X =
[[139 131 112 128 135 119 127 130 123 140 141 140 125 110 136 135]
 [120 143 133 142 119 138 141 109 119 113 120 118 132 140 129 117]
 [137 118 118 126 137 120 116 139 121 136 135 123 138 128 114 137]
 [126 131 132 119 125 128 134 129 146 135 129 149 109 112 152 127]
 [117 124 143 128 121 137 129 127 131 116 115 116 132 147 119 121]
 [140 117 116 116 139 116 116 145 134 146 140 141 124 110 130 141]
 [142 128 109 129 138 116 123 133 119 142 143 136 130 111 129 138]
 [121 120 142 113 124 131 127 137 151 130 122 139 113 125 140 127]
 [114 117 152 112 120 136 127 138 156 124 114 133 114 134 135 123]
 [125 126 134 117 126 128 131 133 147 134 128 145 111 116 146 128]
 [129 133 126 120 128 125 134 128 143 138 134 151 109 106 153 130]
 [122 141 130 142 121 136 139 111 116 115 123 118 134 139 127 119]]
X[0][0]	139
X[10]	[129, 133, 126, 120, 128, 125, 134, 128, 143, 138, 134, 151, 109, 106, 153, 130]
X[:, 7]	[130, 109, 139, 129, 127, 145, 133, 137, 138, 133, 128, 111]
X[4]	[117, 124, 143, 128, 121, 137, 129, 127, 131, 116, 115, 116, 132, 147, 119, 121]
X[4][9]	116
X[3][1]	131
X[6][15]	138
X[3][14]	152
X[:, 3]	[128, 142, 126, 119, 128, 116, 129, 113, 112, 117, 120, 142]
X[10][10]	134
X[:, 13]	[110, 140, 128, 112, 147, 110, 111, 125, 134, 116, 106, 139]
X[:, 8]	[123, 119, 121, 146, 131, 134, 119, 151, 156, 147, 143, 116]
X[6][13]	111
X[7][1]	120
X[4][12]	132
X[7][6]	127
X[3]	[126, 131, 132, 119, 125, 128, 134, 129, 146, 135, 129, 149, 109, 112, 152, 127]
X[6]	[142, 128, 109, 129, 138, 116, 123, 133, 119, 142, 143, 136, 130, 111, 129, 138]
X[7][3]	113
X[7][2]	142
X[3][9]	135
X[5]	[140, 117, 116, 116, 139, 116, 116, 145, 134, 146, 140, 141, 124, 110, 130, 141]
X[11][8]	116
X[11][0]	122
X[11][7]	111
X[7][12]	113
X[1][6]	141
X[2][0]	137
X[11]	[122, 141, 130, 142, 121, 136, 139, 111, 116, 115, 123, 118, 134, 139, 127, 119]
X[8][9]	124
X[5][3]	116
X[:, 5]	[119, 138, 120, 128, 137, 116, 116, 131, 136, 128, 125, 136]
X[0]	[139, 131, 112, 128, 135, 119, 127, 130, 123, 140, 141, 140, 125, 110, 136, 135]
X[6][11]	136
X[7][13]	125
X[:, 9]	[140, 113, 136, 135, 116, 146, 142, 130, 124, 134, 138, 115]
X[3][5]	128

M =
[[131 149 132 110 120 158 118 117 130]
 [120 148 125 117 144 139 123 131 135]
 [135 135 115 130 128 152 136 135 126]
 [147 131 134 153 126 118 134 136 109]
 [118 100 130 136 106 103 132 144 131]
 [139 144 143 128 108 154 106 100 133]
 [128 108 138 112 141 124 128 143 115]
 [122 151 119 133 139 146 130 132 131]
 [116 141 115 113 149 142 125 132 144]
 [144 147 121 150 132 136 135 126 110]
 [139 140 121 144 128 141 147 122 125]
 [127 146 121 133 138 132 126 131 126]
 [148 148 117 149 140 148 125 134 115]
 [129 119 131  99 126 153 154 155 111]]
M[-14, -9] -> 131
M[4, 8] -> 131
M[1] -> [120, 148, 125, 117, 144, 139, 123, 131, 135]
M[:, -2] -> [117, 131, 135, 136, 144, 100, 143, 132, 132, 126, 122, 131, 134, 155]
M[-3, -2] -> 131
M[-1, -5] -> 126
M[9, 8] -> 110
M[:, -1] -> [130, 135, 126, 109, 131, 133, 115, 131, 144, 110, 125, 126, 115, 111]
M[:, -9] -> [131, 120, 135, 147, 118, 139, 128, 122, 116, 144, 139, 127, 148, 129]
M[6, 1] -> 108
M[8] -> [116, 141, 115, 113, 149, 142, 125, 132, 144]
M[6, -1] -> 115
M[3, -9] -> 147
M[-1, 7] -> 155
M[8, -7] -> 115
M[12, 1] -> 148
M[-10, 0] -> 118
M[11, -7] -> 121
M[:, -3] -> [118, 123, 136, 134, 132, 106, 128, 130, 125, 135, 147, 126, 125, 154]
M[-4] -> [139, 140, 121, 144, 128, 141, 147, 122, 125]
M[2, 2] -> 115
M[:, -4] -> [158, 139, 152, 118, 103, 154, 124, 146, 142, 136, 141, 132, 148, 153]
M[12, 3] -> 149
M[0, 5] -> 158
M[12, 5] -> 148
M[5, 5] -> 154
M[-11, 8] -> 109
M[-3, 5] -> 132
M[5, -7] -> 143
M[13] -> [129, 119, 131, 99, 126, 153, 154, 155, 111]
M[8, -8] -> 141
M[4] -> [118, 100, 130, 136, 106, 103, 132, 144, 131]
M[-4, -1] -> 125
M[2, 5] -> 152
M[-5] -> [144, 147, 121, 150, 132, 136, 135, 126, 110]
M[-2, -2] -> 134

x = [121 126 132 131 131 147 131 120 124 144 145 133 127 119 150 127]
x[0]: 121
x[11]: 133
x[14]: 150
x[1]: 126
x[13]: 119
x[15]: 127

A =
[[124 130 115 128 130 135 142 132 133 135 121]
 [115 146 136 127 129 128 119 138 102 100 130]
 [146 125 136 132 134 133 118 118 109 123 127]
 [123 122 113 124 133 132 139 136 123 122 121]
 [105 150 120 139 140 128 130 124 149 138 124]
 [123 124 123 137 115 128 127 141 137 129 131]
 [105 142 123 135 135 126 131 131 133 137 129]
 [126 126 113 126 133 132 146 134 130 130 121]
 [144 128 145 120 120 116 112 114 120 133 130]
 [121 128 110 134 130 124 146 132 133 134 123]
 [107 143 121 139 127 127 134 126 148 141 124]
 [104 145 119 138 137 133 125 125 138 133 119]
 [137 123 137 121 137 111 123 104 123 104 118]
 [142 115 135 125 108 126 111 125 106 121 128]]
A[-14, -11]: 124
A[5, -10]: 124
A[-7, -10]: 126
A[-10, -4]: 124
A[-13, -5]: 119
A[:, 4]: [130, 129, 134, 133, 140, 115, 135, 133, 120, 130, 127, 137, 137, 108]
A[6, 8]: 133
A[-1, 6]: 111
A[4, 0]: 105
A[12, 9]: 104
A[2, 10]: 127
A[:, 2]: [115, 136, 136, 113, 120, 123, 123, 113, 145, 110, 121, 119, 137, 135]
A[-14, 6]: 142
A[11, -6]: 133
A[12]: [137, 123, 137, 121, 137, 111, 123, 104, 123, 104, 118]
A[-9, -2]: 129
A[-1, -8]: 125
A[-12, 1]: 125
A[-12, -9]: 136
A[-10, -5]: 130
A[9, -11]: 121
A[:, -4]: [132, 138, 118, 136, 124, 141, 131, 134, 114, 132, 126, 125, 104, 125]
A[11, -9]: 119
A[-6]: [144, 128, 145, 120, 120, 116, 112, 114, 120, 133, 130]
A[11]: [104, 145, 119, 138, 137, 133, 125, 125, 138, 133, 119]
A[12, 10]: 118
A[0, -2]: 135
A[-14, -10]: 130
A[:, 6]: [142, 119, 118, 139, 130, 127, 131, 146, 112, 146, 134, 125, 123, 111]
A[-11, 4]: 133
A[6, 1]: 142
A[0, -9]: 115
A[-6, 6]: 112
A[13, -10]: 115
A[-10, -3]: 149

a =
[[127 126 129 141 134 132 142]
 [133 124 120 127 124 114 104]
 [120 131 128 144 122 132 140]
 [113 135 136 118 124 125 140]
 [123 118 128 149 122 146 138]
 [125 139 133 133 127 119 134]
 [133 129 141 134 136 143 141]
 [133 133 124 117 129 125 141]]
a[0,0] = 127
a[3,1] = 135
a[2] = [120, 131, 128, 144, 122, 132, 140]
a[:, 0] = [127, 133, 120, 113, 123, 125, 133, 133]
a[0,6] = 142
a[4,0] = 123
a[1,6] = 104
a[3,2] = 136
a[1] = [133, 124, 120, 127, 124, 114, 104]
a[3,6] = 140
a[4,2] = 128
a[5,3] = 133
a[0,1] = 126
a[2,2] = 128
a[4,1] = 118
a[:, 6] = [142, 104, 140, 140, 138, 134, 141, 141]
a[4,3] = 149
a[7] = [133, 133, 124, 117, 129, 125, 141]

W = [143 129 147 132  99 130 111 116 122 123 131 127 110 126]
W[0] = 143
W[3] = 132
W[-6] = 122
W[7] = 116

m =
[[140 151 128 114 127 139 127 133 128 132 116 133]
 [137 146 120 119 127 114 133 121 140 136 126 120]
 [136 129 124 122 114 130 124 125 124 116 146 121]]
m[0,0]	140
m[0,8]	128
m[0,7]	133
m[1,10]	126
m[:, 7]	[133, 121, 125]
m[2,10]	146
m[2,4]	114
m[1,6]	133
m[2]	[136, 129, 124, 122, 114, 130, 124, 125, 124, 116, 146, 121]
m[0,5]	139
m[:, 3]	[114, 119, 122]
m[0]	[140, 151, 128, 114, 127, 139, 127, 133, 128, 132, 116, 133]
